Below are the code and all the weights of a small trained network. Each question names an input and a class and asks about switching units off, where a switched-off unit gives its printed mean instead of its output.

import numpy as np


def w(rows, s, z=0):
    codes = np.array(rows[::2]) - 128.0
    scale = np.full(codes.shape[1], s)
    scale[-1] = z or s
    return codes * scale


def norm(h):
    return h / np.sqrt((h * h).mean(-1, keepdims=True) + 1e-5)


def f(y):
    return np.maximum(y, 0)


def log_softmax(a):
    a = a - a.max(-1, keepdims=True)
    return a - np.log(np.exp(a).sum(-1, keepdims=True))


def net(x, mask):
    res = np.array(x, float).reshape(1, 4) / 4 @ E
    u = 0
    for l in range(3):
        y = f(norm(res) @ A[l][:, :-1].T + A[l][:, -1])
        res = res + np.where(mask[u : u + 12], y, B[l][:, -1]) @ B[l][:, :-1]
        u += 12
    return log_softmax(norm(res)[-1] @ U[:, :-1].T + U[:, -1])


A, B = {}, {}
E = w([
[73,104,200,211,240,190,97,156,159,213],'x0',
[119,128,66,91,188,143,127,209,115,171],'x1',
[172,123,142,114,49,144,250,148,209,166],'x2',
[1,177,158,152,97,145,178,171,46,159],'x3',
],0.0098)
A[0] = w([
[147,213,53,146,214,131,81,187,65,95,77],'L0N0',
[217,225,112,58,84,84,116,195,113,136,177],'L0N1',
[118,71,222,155,72,124,178,49,139,127,106],'L0N2',
[68,148,163,108,106,154,181,177,113,101,43],'L0N3',
[154,217,162,163,55,216,116,41,155,80,31],'L0N4',
[157,117,238,147,83,106,179,160,183,156,119],'L0N5',
[2,163,177,90,90,204,164,180,78,99,78],'L0N6',
[124,131,175,164,192,63,142,43,60,72,83],'L0N7',
[144,174,143,106,95,86,125,83,95,143,71],'L0N8',
[162,130,113,123,153,113,145,130,99,94,145],'L0N9',
[131,152,26,81,187,184,176,239,92,147,3],'L0N10',
[171,160,148,119,75,100,154,178,97,96,24],'L0N11',
],0.0072,0.0034)
B[0] = w([
[198,55,199,98,67,237,164,138,72,163,212],'L0N0',
[83,119,171,96,246,89,169,140,129,164,254],'L0N1',
[158,110,120,121,133,137,88,43,118,171,214],'L0N2',
[182,158,114,171,90,105,157,131,156,164,178],'L0N3',
[74,75,136,197,115,122,106,112,162,176,188],'L0N4',
[115,77,124,62,120,177,147,181,91,115,221],'L0N5',
[164,113,115,225,126,43,105,209,147,147,238],'L0N6',
[115,48,84,120,121,244,156,115,64,160,192],'L0N7',
[56,164,83,167,174,125,146,81,94,119,168],'L0N8',
[95,183,133,122,175,121,113,125,164,144,171],'L0N9',
[125,40,87,118,162,78,61,2,131,245,208],'L0N10',
[39,155,91,91,187,117,108,78,96,122,170],'L0N11',
],0.0073,0.0061)
A[1] = w([
[72,100,169,114,113,131,204,169,201,179,58],'L1N0',
[170,197,138,137,64,126,171,124,192,64,86],'L1N1',
[135,100,123,163,96,168,42,120,41,28,53],'L1N2',
[135,61,195,56,161,146,131,131,14,140,71],'L1N3',
[127,105,145,209,164,200,170,97,101,211,12],'L1N4',
[220,154,123,110,204,183,70,105,225,61,33],'L1N5',
[25,197,132,137,74,234,82,187,129,190,177],'L1N6',
[94,166,237,195,1,163,106,70,156,34,170],'L1N7',
[147,163,86,205,209,50,110,123,183,160,228],'L1N8',
[163,114,223,215,206,181,186,142,221,128,89],'L1N9',
[76,156,127,84,181,117,177,116,182,154,8],'L1N10',
[160,189,101,67,116,75,119,100,56,63,108],'L1N11',
],0.0069,0.0017)
B[1] = w([
[164,187,145,133,113,194,88,108,110,87,209],'L1N0',
[47,169,115,62,127,108,78,156,89,152,146],'L1N1',
[108,122,134,112,71,228,77,162,135,183,191],'L1N2',
[89,105,117,117,63,131,85,172,177,23,230],'L1N3',
[104,107,105,86,144,111,180,72,167,75,254],'L1N4',
[219,180,180,196,67,59,112,254,97,111,209],'L1N5',
[234,143,126,102,152,96,77,124,129,47,199],'L1N6',
[175,105,83,130,191,113,88,64,98,254,180],'L1N7',
[121,112,109,155,55,116,151,97,228,43,205],'L1N8',
[51,219,95,92,150,61,140,87,110,80,223],'L1N9',
[106,121,128,148,64,153,147,115,107,97,169],'L1N10',
[84,142,116,54,195,64,132,179,86,131,185],'L1N11',
],0.0075,0.0063)
A[2] = w([
[134,127,101,105,127,100,158,106,72,111,3],'L2N0',
[195,114,99,126,158,79,120,196,116,158,154],'L2N1',
[130,139,194,168,227,198,129,126,200,103,109],'L2N2',
[156,68,101,126,105,124,124,91,171,75,149],'L2N3',
[174,136,115,89,77,159,248,110,171,189,138],'L2N4',
[85,141,82,127,90,108,127,147,129,37,173],'L2N5',
[150,159,115,124,110,178,171,115,131,153,72],'L2N6',
[130,111,64,73,179,149,144,178,133,166,138],'L2N7',
[135,135,144,93,75,205,196,144,163,154,6],'L2N8',
[115,168,128,168,125,75,145,143,45,177,87],'L2N9',
[80,132,116,108,130,93,102,111,151,185,136],'L2N10',
[79,146,132,188,102,148,84,173,101,156,196],'L2N11',
],0.011,0.003)
B[2] = w([
[143,181,77,92,152,145,152,117,115,123,171],'L2N0',
[136,165,97,202,96,145,167,93,118,147,218],'L2N1',
[133,170,55,35,117,87,150,128,80,126,207],'L2N2',
[118,158,178,186,129,130,199,174,133,171,248],'L2N3',
[130,109,125,124,143,181,8,182,79,120,253],'L2N4',
[79,104,157,128,146,144,122,151,189,111,222],'L2N5',
[139,97,97,134,131,126,120,151,93,159,152],'L2N6',
[98,136,193,142,110,134,108,26,125,164,213],'L2N7',
[109,51,143,111,83,133,120,149,100,44,171],'L2N8',
[189,173,157,158,146,123,144,149,190,112,185],'L2N9',
[123,81,133,118,169,101,113,100,169,127,195],'L2N10',
[199,147,137,96,74,115,156,157,154,143,195],'L2N11',
],0.011,0.0072)
U = w([
[157,62,130,61,89,221,25,191,68,105,153],'0',
[250,199,131,198,100,60,132,202,167,129,146],'1',
[79,176,78,7,187,65,138,98,136,96,139],'2',
[159,65,127,143,143,155,86,4,133,236,131],'3',
[78,52,180,176,116,166,174,148,203,105,163],'4',
[134,78,123,151,157,162,240,153,71,108,2],'5',
],0.012,0.0058)

Each question gives the input, the list of numbers given to net, and the class t.
The units are the neurons (one row each of A and B). Each row of codes is followed by its name. A weight is (code - 128) times the scale printed after its matrix; where a second scale follows, it is the last column's (A, B and U).
mask holds one flag per neuron, layer by layer. A switched-off neuron (its flag False) gives its mean, the last column of its row in B, instead of its output. The means were averaged over made-up inputs and are rounded, as every weight is.
A unit's drop is (log p(t) with every unit on - log p(t) with that unit switched off) / (log p(t) with every unit on - log p(t) with every unit switched off).
The circuit of an input: a set's keep is (log p(t) with only the set's units on - log p(t) with every unit switched off) / (log p(t) with every unit on - log p(t) with every unit switched off). Starting from the 12 units with the biggest drops (on a tie, the unit counted first), units are removed one at a time, each time the one whose removal leaves the highest keep (on an exact tie, the one counted first), for as long as the keep stays at least 0.8.
units of the circuit, in order: the units of the circuit, biggest drop first
most important unit: the unit with the biggest drop
top k neurons: the k neurons with the biggest drops, biggest first
top k neurons in layer l: the k neurons of layer l with the biggest drops, biggest first
drop of u: that unit's drop, to one decimal
input [-6,-7,-2,-3], class 3: most important unit : L0N4
input [-6,-3,3,-5], class 2: top 2 neurons : [L1N1, L0N6]
input [-6,4,7,-2], class 0: top 2 neurons : [L2N4, L1N9]
input [6,-2,-4,6], class 1: top 3 neurons : [L0N6, L2N11, L0N1]
input [8,-4,8,1], class 0: units of the circuit, in order : [L0N5, L2N4]
input [7,-8,5,5], class 3: units of the circuit, in order : [L0N2, L1N7]
input [6,2,4,-3], class 2: top 2 neurons : [L1N9, L2N2]
input [7,-3,-5,-7], class 1: units of the circuit, in order : [L1N5, L2N7]
input [-6,2,5,1], class 2: top 3 neurons : [L0N11, L0N0, L1N11]
input [7,4,-5,3], class 2: top 2 neurons : [L2N2, L2N4]
input [8,-4,-8,0], class 0: top 2 neurons in layer 1 : [L1N2, L1N3]
input [0,-5,-4,4], class 3: top 4 neurons in layer 1 : [L1N5, L1N7, L1N4, L1N2]
input [4,-6,-6,-3], class 0: top 4 neurons : [L0N7, L1N2, L0N10, L2N7]
input [4,-7,5,5], class 3: top 2 neurons : [L0N2, L1N7]
input [-2,7,2,8], class 1: units of the circuit, in order : [L0N6]
input [-1,-3,-3,-1], class 4: top 3 neurons in layer 2 : [L2N4, L2N3, L2N2]
input [-2,-8,0,6], class 3: top 2 neurons in layer 1 : [L1N7, L1N5]
input [-1,4,7,-6], class 0: top 2 neurons : [L2N4, L0N6]
input [-6,-8,4,7], class 3: top 4 neurons : [L1N7, L0N2, L1N5, L0N4]
input [7,5,2,5], class 2: most important unit : L1N4
input [-4,-3,5,5], class 0: top 2 neurons in layer 2 : [L2N4, L2N3]
input [4,7,3,-7], class 1: top 3 neurons : [L1N5, L1N8, L0N7]
input [7,3,0,5], class 2: top 2 neurons : [L1N4, L2N2]
input [-3,3,0,2], class 4: top 2 neurons in layer 2 : [L2N2, L2N3]
input [-4,-2,5,-4], class 0: drop of L2N4 : 0.4
input [4,1,3,-8], class 1: drop of L1N5 : 0.3
input [0,5,-2,-3], class 3: top neuron : [L0N10]
input [-6,5,7,-4], class 0: drop of L2N4 : 1.8
input [-8,-6,2,-1], class 2: drop of L0N5 : 0.0
input [3,-6,1,2], class 3: top 2 neurons in layer 1 : [L1N7, L1N8]
